Below are the code and all the weights of a small trained network. Each question names an input and a target symbol and asks about switching units off, where a switched-off unit gives its printed mean instead of its output.

import numpy as np


def w(rows, s, z=0):
    codes = np.array(rows[::2]) - 128.0
    scale = np.full(codes.shape[1], s)
    scale[-1] = z or s
    return codes * scale


def f(y):
    return np.maximum(y, 0)


def softmax(a):
    e = np.exp(a - a.max(-1, keepdims=True))
    return e / e.sum(-1, keepdims=True)


def log_softmax(a):
    a = a - a.max(-1, keepdims=True)
    return a - np.log(np.exp(a).sum(-1, keepdims=True))


def net(x, mask):
    ids = ['ΛΦΩαγδ'.index(c) for c in x.split()]
    T = len(ids)
    res = E[ids] + P[:T]
    u = 0
    for l in range(3):
        q, k, v = (res @ M[l].T for M in (Q, K, V))
        z = softmax(np.where(np.tri(T) > 0, q @ k.T / 4**0.5, -1e9)) @ v
        res = res + np.where(mask[u], z, O[l][:, -1]) @ O[l][:, :-1]
        u += 1
        y = f(res @ A[l][:, :-1].T + A[l][:, -1])
        res = res + np.where(mask[u : u + 12], y, B[l][:, -1]) @ B[l][:, :-1]
        u += 12
    return log_softmax(res[-1] @ U[:, :-1].T + U[:, -1])


Q, K, V, O, A, B = {}, {}, {}, {}, {}, {}
E = w([
[102,15,110,122,131,13,208,144],'Λ',
[38,172,72,148,157,248,110,159],'Φ',
[183,162,8,113,88,89,171,58],'Ω',
[205,222,186,69,176,178,147,96],'α',
[131,91,176,216,84,103,38,58],'γ',
[79,92,253,98,192,162,190,191],'δ',
],0.0046)
P = w([
[184,47,46,78,153,186,106,232],'0',
[167,57,86,225,127,230,233,68],'1',
[170,210,112,252,190,136,214,96],'2',
[149,184,116,210,233,138,176,87],'3',
[95,214,172,151,13,88,183,124],'4',
[98,190,158,131,43,99,159,116],'5',
[91,175,154,119,66,105,136,134],'6',
[92,149,141,103,104,100,117,132],'7',
[84,140,143,89,112,102,92,139],'8',
[84,126,142,71,127,104,81,128],'9',
[72,117,140,56,147,112,73,118],'10',
[64,113,143,48,165,121,59,116],'11',
[57,111,140,35,178,127,45,107],'12',
],0.0026)
Q[0] = w([
[93,146,253,161,130,140,126,112],'L0H1',
[205,200,138,66,159,104,146,128],'L0H1',
[118,192,113,126,134,215,108,139],'L0H1',
[126,70,133,23,150,156,143,224],'L0H1',
],0.015)
K[0] = w([
[129,90,254,166,138,173,101,128],'L0H1',
[214,169,145,61,119,147,170,86],'L0H1',
[110,193,119,123,103,228,117,143],'L0H1',
[92,162,126,82,176,109,251,207],'L0H1',
],0.014)
V[0] = w([
[61,172,86,125,131,234,147,148],'L0H1',
[9,55,159,193,127,105,162,170],'L0H1',
[106,124,2,94,103,106,213,99],'L0H1',
[70,165,107,183,98,99,31,60],'L0H1',
],0.0086)
O[0] = w([
[202,130,94,71,181,4,165,159,255],'L0H1',
[114,179,196,242,202,43,60,87,184],'L0H1',
[147,251,158,124,161,143,177,254,51],'L0H1',
[187,50,229,89,127,131,49,168,234],'L0H1',
],0.0053,0.00074)
A[0] = w([
[171,195,136,146,120,83,70,58,134],'L0N1',
[62,156,1,184,91,145,80,82,97],'L0N2',
[109,132,157,198,133,88,150,84,121],'L0N3',
[156,112,91,186,151,108,215,112,89],'L0N4',
[157,104,64,161,130,85,143,154,86],'L0N5',
[143,36,54,124,102,75,172,60,126],'L0N6',
[82,161,146,168,162,102,84,138,136],'L0N7',
[192,169,96,183,194,162,155,77,171],'L0N8',
[79,174,192,132,142,226,137,160,146],'L0N9',
[193,137,170,88,146,19,137,108,129],'L0N10',
[55,137,73,144,163,117,157,113,247],'L0N11',
[117,126,138,154,129,125,37,100,189],'L0N12',
],0.0075,0.0012)
B[0] = w([
[195,73,189,179,68,104,172,175,215],'L0N1',
[162,108,213,163,60,193,195,211,173],'L0N2',
[170,117,13,144,101,102,140,90,210],'L0N3',
[45,80,155,149,163,165,226,80,176],'L0N4',
[173,77,77,137,119,155,161,242,155],'L0N5',
[113,134,230,149,121,221,112,222,178],'L0N6',
[169,143,60,69,145,95,129,95,201],'L0N7',
[111,186,113,166,254,165,211,147,206],'L0N8',
[115,105,236,139,137,92,176,131,186],'L0N9',
[112,188,238,126,86,127,120,199,185],'L0N10',
[136,117,166,28,224,69,149,184,223],'L0N11',
[105,36,139,190,161,114,69,40,253],'L0N12',
],0.0075,0.0022)
Q[1] = w([
[235,54,7,81,254,130,97,61],'L1H1',
[59,218,49,148,108,117,77,82],'L1H1',
[119,151,130,175,203,184,160,195],'L1H1',
[124,117,92,253,188,183,192,75],'L1H1',
],0.011)
K[1] = w([
[134,155,127,4,105,56,88,206],'L1H1',
[128,148,79,125,157,155,194,158],'L1H1',
[184,65,78,145,112,123,79,117],'L1H1',
[125,55,93,86,123,162,111,110],'L1H1',
],0.019)
V[1] = w([
[121,164,148,126,110,89,203,128],'L1H1',
[126,127,55,196,117,140,11,197],'L1H1',
[217,255,88,55,133,201,161,81],'L1H1',
[136,171,171,174,60,65,102,121],'L1H1',
],0.0077)
O[1] = w([
[113,97,114,71,56,92,160,104,111],'L1H1',
[86,147,179,245,132,107,27,198,111],'L1H1',
[253,34,175,110,162,85,155,171,4],'L1H1',
[97,95,167,124,43,175,140,129,115],'L1H1',
],0.0053,0.0048)
A[1] = w([
[169,128,71,79,159,77,108,126,74],'L1N1',
[204,138,100,200,117,107,113,102,182],'L1N2',
[118,115,53,179,94,118,170,222,184],'L1N3',
[89,200,2,30,127,88,102,72,249],'L1N4',
[77,158,157,155,120,114,193,131,2],'L1N5',
[123,157,74,55,165,86,197,122,237],'L1N6',
[66,150,188,86,153,202,129,97,227],'L1N7',
[135,113,113,124,76,115,127,59,84],'L1N8',
[101,115,137,153,104,103,70,142,40],'L1N9',
[80,154,161,174,162,156,92,145,106],'L1N10',
[143,144,165,104,60,57,159,130,109],'L1N11',
[71,62,124,127,164,89,99,118,163],'L1N12',
],0.008,0.0014)
B[1] = w([
[155,83,179,172,132,119,88,172,164],'L1N1',
[141,143,94,139,126,95,142,62,184],'L1N2',
[169,185,88,124,103,196,80,124,174],'L1N3',
[118,252,138,46,126,83,147,92,188],'L1N4',
[137,130,111,156,156,204,106,161,194],'L1N5',
[181,118,105,36,184,157,157,155,238],'L1N6',
[64,125,95,158,132,91,64,173,253],'L1N7',
[105,116,68,106,172,144,93,96,178],'L1N8',
[182,141,171,94,133,156,147,105,168],'L1N9',
[190,92,125,175,111,71,127,146,233],'L1N10',
[160,152,122,165,98,98,144,138,152],'L1N11',
[120,190,182,86,98,134,111,116,198],'L1N12',
],0.012,0.0047)
Q[2] = w([
[141,114,170,73,125,154,41,141],'L2H1',
[127,163,80,60,89,62,44,148],'L2H1',
[135,158,148,133,2,59,178,139],'L2H1',
[92,127,159,97,120,210,148,87],'L2H1',
],0.007)
K[2] = w([
[151,146,210,111,32,167,99,88],'L2H1',
[40,110,195,125,41,80,212,136],'L2H1',
[98,133,127,254,200,161,245,146],'L2H1',
[135,115,184,99,197,169,65,57],'L2H1',
],0.0062)
V[2] = w([
[100,182,130,140,76,123,93,127],'L2H1',
[140,170,137,153,102,245,220,201],'L2H1',
[115,103,146,159,69,130,193,14],'L2H1',
[33,105,226,119,242,84,143,170],'L2H1',
],0.011)
O[2] = w([
[90,94,161,61,76,127,113,116,107],'L2H1',
[165,31,5,150,93,55,86,124,136],'L2H1',
[209,121,153,70,187,185,58,106,7],'L2H1',
[124,113,90,184,103,250,255,89,121],'L2H1',
],0.0076,0.013)
A[2] = w([
[142,107,169,111,119,112,165,148,107],'L2N1',
[105,115,100,198,105,97,142,94,99],'L2N2',
[155,108,163,93,115,41,100,178,79],'L2N3',
[120,150,144,71,127,134,138,198,122],'L2N4',
[121,30,75,166,119,134,158,119,5],'L2N5',
[100,180,90,46,130,133,154,92,89],'L2N6',
[177,139,156,2,171,146,173,140,53],'L2N7',
[113,58,150,224,85,163,95,154,3],'L2N8',
[132,175,193,79,138,157,96,179,155],'L2N9',
[149,179,216,102,130,108,106,96,183],'L2N10',
[200,54,168,111,142,128,164,123,126],'L2N11',
[42,73,127,47,69,166,106,121,168],'L2N12',
],0.0096,0.003)
B[2] = w([
[152,109,107,150,71,103,133,122,137],'L2N1',
[99,135,181,118,89,145,187,190,254],'L2N2',
[134,127,205,42,127,130,102,187,175],'L2N3',
[108,95,91,189,143,107,127,52,183],'L2N4',
[107,161,184,128,137,166,6,97,232],'L2N5',
[113,116,141,39,173,127,73,61,192],'L2N6',
[196,139,185,174,97,254,172,202,184],'L2N7',
[127,123,143,106,165,145,8,4,192],'L2N8',
[121,110,174,224,75,163,92,135,232],'L2N9',
[59,152,31,86,136,74,167,138,247],'L2N10',
[174,25,102,198,142,122,126,36,153],'L2N11',
[253,98,86,138,166,126,193,156,190],'L2N12',
],0.011,0.0091)
U = w([
[92,149,18,54,216,18,127,18,198],'Λ',
[112,147,110,191,19,83,255,216,247],'Φ',
[176,80,186,87,128,93,119,181,29],'Ω',
[196,16,120,185,150,141,141,102,143],'α',
[82,141,201,151,107,168,29,67,52],'γ',
[161,154,198,81,137,221,174,120,107],'δ',
],0.0034,0.0015)

Each question gives the input, a string of symbols that net reads in full, and the target symbol t.
The units are the heads (4 rows each of Q, K, V and O) and the neurons (one row each of A and B). Each row of codes is followed by its name. A weight is (code - 128) times the scale printed after its matrix; where a second scale follows, it is the last column's (O, A, B and U).
mask holds one flag per unit, layer by layer, with each layer's heads first. A switched-off unit (its flag False) gives its mean, the last column of its rows in O or B, instead of its output. The means were averaged over made-up inputs and are rounded, as every weight is.
A unit's drop is (log p(t) with every unit on - log p(t) with that unit switched off) / (log p(t) with every unit on - log p(t) with every unit switched off).
The circuit of an input: a set's keep is (log p(t) with only the set's units on - log p(t) with every unit switched off) / (log p(t) with every unit on - log p(t) with every unit switched off). Starting from the 12 units with the biggest drops (on a tie, the unit counted first), units are removed one at a time, each time the one whose removal leaves the highest keep (on an exact tie, the one counted first), for as long as the keep stays at least 0.8.
circuit, biggest first: the units of the circuit, biggest drop first
most important unit: the unit with the biggest drop
k most important neurons: the k neurons with the biggest drops, biggest first
top k neurons in layer l: the k neurons of layer l with the biggest drops, biggest first
input Φ α α Ω δ α γ Φ, target Φ: 3 most important neurons : L0N2, L0N3, L0N9
input Φ Λ Φ Φ γ Ω α Φ Ω, target Φ: circuit, biggest first : L2N5, L2N8
input α α Φ Λ α, target α: 4 most important neurons : L2N11, L1N7, L1N6, L2N7
input α Φ Φ δ, target α: most important unit : L1H1
input Φ Λ δ α α Λ γ α α δ α, target δ: 2 most important neurons : L2N7, L1N6
input Ω Ω Λ, target Ω: circuit, biggest first : L2H1, L1N3, L2N3, L0H1
input δ Ω γ α, target γ: 4 most important neurons : L1N6, L0N9, L2N8, L0N11
input Φ γ γ, target Φ: 3 most important neurons : L1N6, L0N1, L1N2
input Ω α γ γ γ Λ γ Φ, target γ: 3 most important neurons : L0N9, L0N2, L0N3
input γ Φ γ, target γ: 4 most important neurons : L0N1, L0N8, L2N8, L1N10
input Λ α γ Λ α Φ Λ, target Λ: 4 most important neurons : L0N1, L0N3, L0N2, L0N12
input Φ α Λ Ω α δ α Λ α Ω, target α: top 2 neurons in layer 2 : L2N11, L2N10
input γ Λ Λ δ Φ Φ, target Φ: top 3 neurons in layer 2 : L2N5, L2N2, L2N6
input Ω Λ α, target Ω: 3 most important neurons : L1N3, L2N3, L2N5
input Ω α Φ Ω α, target α: top 3 neurons in layer 1 : L1N7, L1N6, L1N5
input α α Φ γ α, target Λ: 2 most important neurons : L0N1, L0N2
input Ω γ α Λ, target γ: top 2 neurons in layer 2 : L2N8, L2N5
input Λ Λ γ Φ δ Φ δ, target Φ: 4 most important neurons : L0N9, L0N7, L0N1, L0N6
input Φ γ Ω, target γ: 4 most important neurons : L2N8, L2N5, L0N4, L1N4
input Φ Λ γ Λ δ, target γ: most important unit : L0N9
input δ α α δ Φ Φ δ δ Λ δ, target δ: 4 most important neurons : L2N7, L2N6, L1N4, L2N10
input Φ δ Λ, target Φ: top 2 neurons in layer 2 : L2N2, L2N8
input γ γ Φ Φ α Φ α γ Ω Λ, target γ: 2 most important neurons : L0N6, L2N8
input Ω Λ δ Ω Λ γ Λ Φ Φ Φ, target Λ: 4 most important neurons : L0N1, L0N6, L0N7, L0N9
input Ω Ω Φ Λ Ω, target Ω: top 2 neurons in layer 0 : L0N12, L0N5
input Φ δ Ω Ω γ δ, target Φ: most important unit : L0H1
input γ δ Ω, target γ: top 3 neurons in layer 2 : L2N8, L2N10, L2N12
input Ω γ Φ Ω, target Φ: top neuron in layer 0 : L0N4
input α δ δ Φ γ α Φ Φ, target Λ: top 3 neurons in layer 2 : L2N6, L2N2, L2N7
